[ 25  13  12  30 -35   9 -51 -66  27  27 -84  12] : damu
[ 14 -60 -32 -19 -19 -19 -60 -28 -15 -60  23 -19] : pasam
[-35  13  12  27 -35  27  27 -35  27  27 -84  12] : bepo
which: [ 14 -60 -32 -19 -19 -19 -60 -28 -15 -60  23 -19] : pasam
which: [-35  13  12  27 -35  27  27 -35  27  27 -84  12] : bepo

[ 55 -21  -6   5 -91   4  12 -36   3  98  64  50  15 -48   0  -9 -17 -35
  57  24  55  -1   2 -11   1 -17]  zozud
[ 11 -28  -1 -11  14  -4 -11 -22   3  19  20   1  -8  -3 -22 -11 -14 -17
  -1   7  -2   8 -11   6   0 -10]  Fovof
[ 42 -63  -8   8  66  -3   6 -55   1  48 -39 -59 -14  32  -5   9 -35  12
  16  14 -46  16   8   0   4 -40]  kisu
[-40  31  22   1  -1  14   2  17   6 -38  12  29   7  -5  -3  13  13  51
 -25  -3  26  20 -19  -8  14  14]  visu
[ 19  49  27  -2  -3   1  -3  79  -4  41 -61 -92 -11 -77  -5  16  32 -97
  17  14 -72 -19   1   4   3  58]  fula
[  1  -9   5   0  67   4   4 -32   1 -20  60  91  -4 -55   7 -15  15 -97
 -27 -17  37 -26   1  -8   0   8]  vev
[ 13   7   2  -3 -11 -16  -3   8  -3   9 -69 -73   6  35  -2 -14   8  53
  35  -4 -29  -2  26 -12  -2   2]  lige
[-40  31  22   1 -47  14   2  17   6 -38  12  29   0  20  -3  13  13  51
 -25  -3  26  20 -19  -8   4   5]  Zeg
[-40  31  22   1 -47  14   2  17   6 -38  12  29   0  20  -3  13  -5  10
 -13  -8  12  -8  -7   5   0  -8]  Sereb
which: [  1  -9   5   0  67   4   4 -32   1 -20  60  91  -4 -55   7 -15  15 -97
 -27 -17  37 -26   1  -8   0   8] : vev
which: [-40  31  22   1  -1  14   2  17   6 -38  12  29   7  -5  -3  13  13  51
 -25  -3  26  20 -19  -8  14  14] : visu
which: [-40  31  22   1 -47  14   2  17   6 -38  12  29   0  20  -3  13  -5  10
 -13  -8  12  -8  -7   5   0  -8] : Sereb

[ 2  3 -3  0 -2  1]  dilu
[ 11  28 -11 -36  28 -11]  tisi
[ -4  23 -11   6 -34 -20]  Ren
[-17 -45 -24  12  13 -26]  rek
[-9 -7 12 -7 -7  6]  pef
[-4 -2 -1  5 -4  0]  luv
[ -9 -28  19  24 -22  -3]  tupi
[ 4 -1 -4 -4  0 -6]  rige
[  2  -3   5  -3 -10  -9]  zode
[16 64  5 -3 -1 64]  bimul
[ 2  2 -6  2 -5 10]  rig
[ -4  -7  -6 -24  89  17]  Samug
dup pef:  : [-7]
dup bimul:  : [64]
dup rige:  : [-4]
dup rig:  : [2]
dup zode:  : [-3]
which: [ 11  28 -11 -36  28 -11] : tisi
which: [16 64  5 -3 -1 64] : bimul

[-1  0  1 -3  4 -8 -1 -4  6] = Vir
[ -2 -89 -12 -18  -8  66 -48 -25 -12] = gizab
[ 31  20 -16 -30  -6   4  11 -67 -47] = beron
[ -3  14 -16  20  29 -65  36 -59 -16] = Nir
[ 29 -62  57 -21  -9  29   2 -33  -9] = Zoka
[-31 -31 -14 -14 -31 -53  95 -14   1] = Bufi
[ 48 -60 -53 -37 -90   7 -90   1 -24] = guva
[-56  46   6  -9 -32  23  13 -33  -2] = gibov
dup guva:  : [-90]
dup Nir:  : [-16]
which: [ 48 -60 -53 -37 -90   7 -90   1 -24] : guva
dup gizab:  : [-12]
dup Vir:  : [-1]
which: [ -3  14 -16  20  29 -65  36 -59 -16] : Nir

[-18  65 -97  10] = guk
[-37 -37 -25 -37] = Dav
[ -7 -51 -51  23] = zudak
[-23 -23  54 -23] = tekig
[-16 -42  -4  -4] = muga
dup zudak:  : [-51]
dup tekig:  : [-23]
dup muga:  : [-4]
dup Dav:  : [-37]
which: [-16 -42  -4  -4] : muga
which: [-37 -37 -25 -37] : Dav

[ 26  23  10  26 -72  62 -57 -13   4  -9] -> bega
[-31  -7  15 -36  52  42  12   3   8  12] -> tafa
[ 11   7 -17   8   6  -1  10  17   7  -9] -> Vin
[-40   2   5 -19 -54 -56 -54  42   6  -4] -> zav
[  8  -3   1  17 -20  24 -23 -17   7 -10] -> sobi
[ 37 -10 -20 -32  27 -31  -7 -24   6 -12] -> kebaf
[ -7 -18  -7   2  -5  10  -7   5   1   2] -> Kamat
[ 26  26  26  26 -72  62  26  26  26  -9] -> Noreb
dup zav:  : [-54]
dup Noreb:  : [26]
dup Vin:  : [7]
which: [ 26  26  26  26 -72  62  26  26  26  -9] : Noreb
dup tafa:  : [12]

[-40  21  -2  28  48 -12  -8 -11  -4  19]  lugu
[-23  21  -2  28  48 -12  -8 -11  -4  19]  Ruro
[ 87  65  11  23  64  47  27 -53  15 -56]  diza
[-22   0   8 -12  -5  42  29  -2 -63  73]  pok
[ 87  65  11  27  64  47  27 -53  15 -56]  nekot
[  3  41   6   7  34 -24  -6  11 -18  -6]  fupe
[  3  41  -9   7  34 -24  -6  11 -18   3]  Tev
[-40  10  -2   8  57 -12 -11   7  -8 -11]  deto
dup nekot:  : [27]
dup fupe:  : [-6]

[ -7   4 -20   4   3 -15  18 -31  18 -11   3   3  -3 -25 -41  -6   9 -17
   8   5   4 -15 -30 -25  -1  15  -5   6 -10   1   4 -19   0 -17  -4  -9
  -7  -5  16 -16  -6   1   1  -7   7 -11  -5   1 -29 -11   1 -12 -51 -36
 -37 -22   5  -7  -6 -17 -22 -40 -26]  Dinib
[ -7   4 -20  -4   3 -15  18 -31  18 -11   3   3  -3 -25 -41  -6   9 -17
   8   5 -14 -15 -30 -25  -1  15  -5   6 -10   1   4 -19   0 -17  -4  -9
 -24  -5  16 -16  -6  -9   1  -7   7 -11  -5   1 -29 -11   1 -12  18 -36
 -37 -22   5  -7  -6 -17 -22 -40 -26]  Pufem
[ -43   22   -5  -48   41  -44  -17  -44   68  -33   21   38    1  -36
  -85  -10   56  -36   21   22   -5  -56 -100  -41   10   34   70  -30
  -22   72   38  -12   67   15    8  -44  -44  -17   45    0   16   24
   -5  -22   69  -55   -9   -5  -81  -63   -1  -12   64  -15  -59  -59
   27   29   39  -59  -44  -76   -5]  davib
[ -43   22  -72  -48   41  -44   -5  -44   68  -33   21   38    1  -36
  -85  -10   56  -36   21   22   -5  -56 -100  -41   10   34   70  -30
  -22   72   38  -12   67   15    8  -44  -44  -17   45    0   16  -22
   -5  -22   69   -5   -9  -11   11  -25   19  -25  -53   -3  -13   28
  -38    5  -10   16    6   35    5]  fole
[ 15 -24 -43   5  -3 -22  14 -36 -18  23  17  -7  -9   1  -7  13  -5 -38
  -1  -9  -2   3 -36 -29 -43 -24 -25  34 -32 -39 -34   6 -41 -13 -35 -23
 -21 -15  17 -41  -8  -7  17  -7 -18 -35 -37 -15 -19  10 -35   7  36 -13
  -2 -33  16 -20  -6 -22  -3 -33   4]  mev
which: [ -43   22   -5  -48   41  -44  -17  -44   68  -33   21   38    1  -36
  -85  -10   56  -36   21   22   -5  -56 -100  -41   10   34   70  -30
  -22   72   38  -12   67   15    8  -44  -44  -17   45    0   16   24
   -5  -22   69  -55   -9   -5  -81  -63   -1  -12   64  -15  -59  -59
   27   29   39  -59  -44  -76   -5] : davib
which: [ -7   4 -20   4   3 -15  18 -31  18 -11   3   3  -3 -25 -41  -6   9 -17
   8   5   4 -15 -30 -25  -1  15  -5   6 -10   1   4 -19   0 -17  -4  -9
  -7  -5  16 -16  -6   1   1  -7   7 -11  -5   1 -29 -11   1 -12 -51 -36
 -37 -22   5  -7  -6 -17 -22 -40 -26] : Dinib
which: [ -43   22  -72  -48   41  -44   -5  -44   68  -33   21   38    1  -36
  -85  -10   56  -36   21   22   -5  -56 -100  -41   10   34   70  -30
  -22   72   38  -12   67   15    8  -44  -44  -17   45    0   16  -22
   -5  -22   69   -5   -9  -11   11  -25   19  -25  -53   -3  -13   28
  -38    5  -10   16    6   35    5] : fole

[-27  24  24 -27] -> vupem
[ 20 -80 -80 -80] -> vif
[-43   2  38  48] -> midan
dup vif:  : [-80]
which: [ 20 -80 -80 -80] : vif
which: [-43   2  38  48] : midan

[35  1 35 -1 13  3] -> bem
[ 56   2 -24   1  56   1] -> kipug
[ 8 -4 -9  0  2  0] -> kefi
[  1  13 -62 -23 -23  -2] -> Mizod
[3 1 1 3 3 3] -> Sope
[75 -5  2 -2  3  1] -> gar
[  1  13 -62   5 -23  -3] -> dosot
[1 5 1 1 1 6] -> gefa
dup gefa:  : [1]
dup Mizod:  : [-23]
which: [3 1 1 3 3 3] : Sope
dup bem:  : [35]
dup kefi:  : [0]
which: [  1  13 -62 -23 -23  -2] : Mizod
which: [1 5 1 1 1 6] : gefa

[-11   1   1  16  -5  25  18   3   1]  lik
[-28 -21   5  12   0  14  14 -30  78]  Fumo
[ 25  30  -3  20 -17  31   0  57  75]  Litel
[-11 -32  -1 -21   8 -45 -30 -18 -26]  duvan
[-10 -32  -1 -10   8 -45 -30 -18 -26]  soga
dup soga:  : [-10]
dup lik:  : [1]

[ 14 -37  23  35   3   5 -56] : Bozus
[ 14 -37  23  35  14  38  10] : bam
[-68 -16 -24  11 -14  19 -27] : Pino
[-77 -30  43  53 -68 -60  31] : nunid
[ 14 -37  23  35 -37  -7   7] : Dufe
[ 14  35  23  35  14 -33  34] : Fil
[  0  -3  12 -10   0  16   2] : dis
dup dis:  : [0]
which: [-77 -30  43  53 -68 -60  31] : nunid
dup Dufe:  : [-37]
dup bam:  : [14]

[ 65 -19  65 -10] : beful
[ 69 -11  46 -15] : bebep
[ 72  -8  43 -20] : geke
[ 73 -10  42 -21] : san
[-3 -3 44 -3] : tavof
[ 75  75  46 -16] : Simut
[ 63 -12  48 -12] : mul
[34 43 43 43] : mupa
dup mupa:  : [43]
dup beful:  : [65]
dup mul:  : [-12]
dup tavof:  : [-3]
dup Simut:  : [75]

[  2 -18 -18 -20] : Numo
[-9  6 -8  9] : Zom
[-35 -35 -35  -5] : dib
[  6 -49 -49  10] : voz
[  1 -12   9 -74] : Baz
[-20 -19  -9 -19] : danu
[-20 -11 -20 -20] : tiken
[  5  -8 -31  12] : Sil
dup danu:  : [-19]
dup voz:  : [-49]
dup tiken:  : [-20]
dup dib:  : [-35]

[ 17  40  19   7  53 -89] -> rutip
[ 20 -29 -44   0 -44 -89] -> Mir
[ 52   2 -48   8  -9 -89] -> Duvi
[ 51   1 -49   8 -11 -89] -> fakob
[-15 -40 -21  -7 -53 -89] -> piz
[  9  10 -44   9   9   9] -> budud
[ 53 -48 -48   8  -7 -89] -> Zomed
[ -7 -39 -28  -6 -53 -89] -> par
[  2  37  32   5  52 -89] -> moreg
dup Zomed:  : [-48]
dup budud:  : [9]

[ 12 -71  -9  31  33 -19  -6  -7   8  -9] : nom
[ 12 -71  -9  31  33 -19  -6  -7   8  -6] : Disu
[-18  12  12 -12 -12 -27  12  -5 -12   3] : pidi
dup nom:  : [-9]
dup Disu:  : [-6]
which: [ 12 -71  -9  31  33 -19  -6  -7   8  -6] : Disu

[ 7  8  0 -1  9 -1  0] = kuli
[-53  63 -67  48 -37  40 -46] = Delef
[-33  43 -62 -33 -62 -33  25] = gibis
[12 57 13 27 33 13 13] = mig
dup mig:  : [13]
which: [12 57 13 27 33 13 13] : mig
which: [ 7  8  0 -1  9 -1  0] : kuli
which: [-53  63 -67  48 -37  40 -46] : Delef
which: [-33  43 -62 -33 -62 -33  25] : gibis

[ -8  25 -23  91] : sumin
[-58  15  71   7] : nonad
[ 13  -2 -23 -13] : masap
[-24  49  22 -44] : pebo
[ 13  29 -32  29] : tep
[-25 -25 -25 -25] : Kedu
[ 35  35 -15  35] : Zulem
dup tep:  : [29]
dup Kedu:  : [-25]
which: [ 13  29 -32  29] : tep
which: [-58  15  71   7] : nonad
dup Zulem:  : [35]

[ -2   4 -24   4   5  11 -44  -2  -1 -27]  zolo
[ 10   2  10 -16  10  10  21 -14 -12  54]  kisep
[-17 -14  31 -14 -10 -19  74 -18 -14  63]  lomum
[ -8   4  -6  -7   6   6 -12  -8  -6  15]  romu
[-13 -14  -5  -2 -12 -12 -15  -5  -5 -40]  nazek
[-13 -14  -5  -2 -12 -12  16 -13 -13  -5]  zufaz
[-15  -5   3   0   0  -2  16 -15 -13   0]  soris
[-18   4  -6  -7   6   6 -12  -8  -6  15]  bur
[ -9 -10 -14   7 -20 -17  15 -10 -10 -10]  vuve
[-15 -11  10  -8  -6 -11  36 -16 -14  31]  dopu
[-17  14  14  -7 -15 -20  14 -19 -17  14]  mova
dup kisep:  : [10]
dup vuve:  : [-10]
dup lomum:  : [-14]
which: [-17 -14  31 -14 -10 -19  74 -18 -14  63] : lomum
which: [-15 -11  10  -8  -6 -11  36 -16 -14  31] : dopu

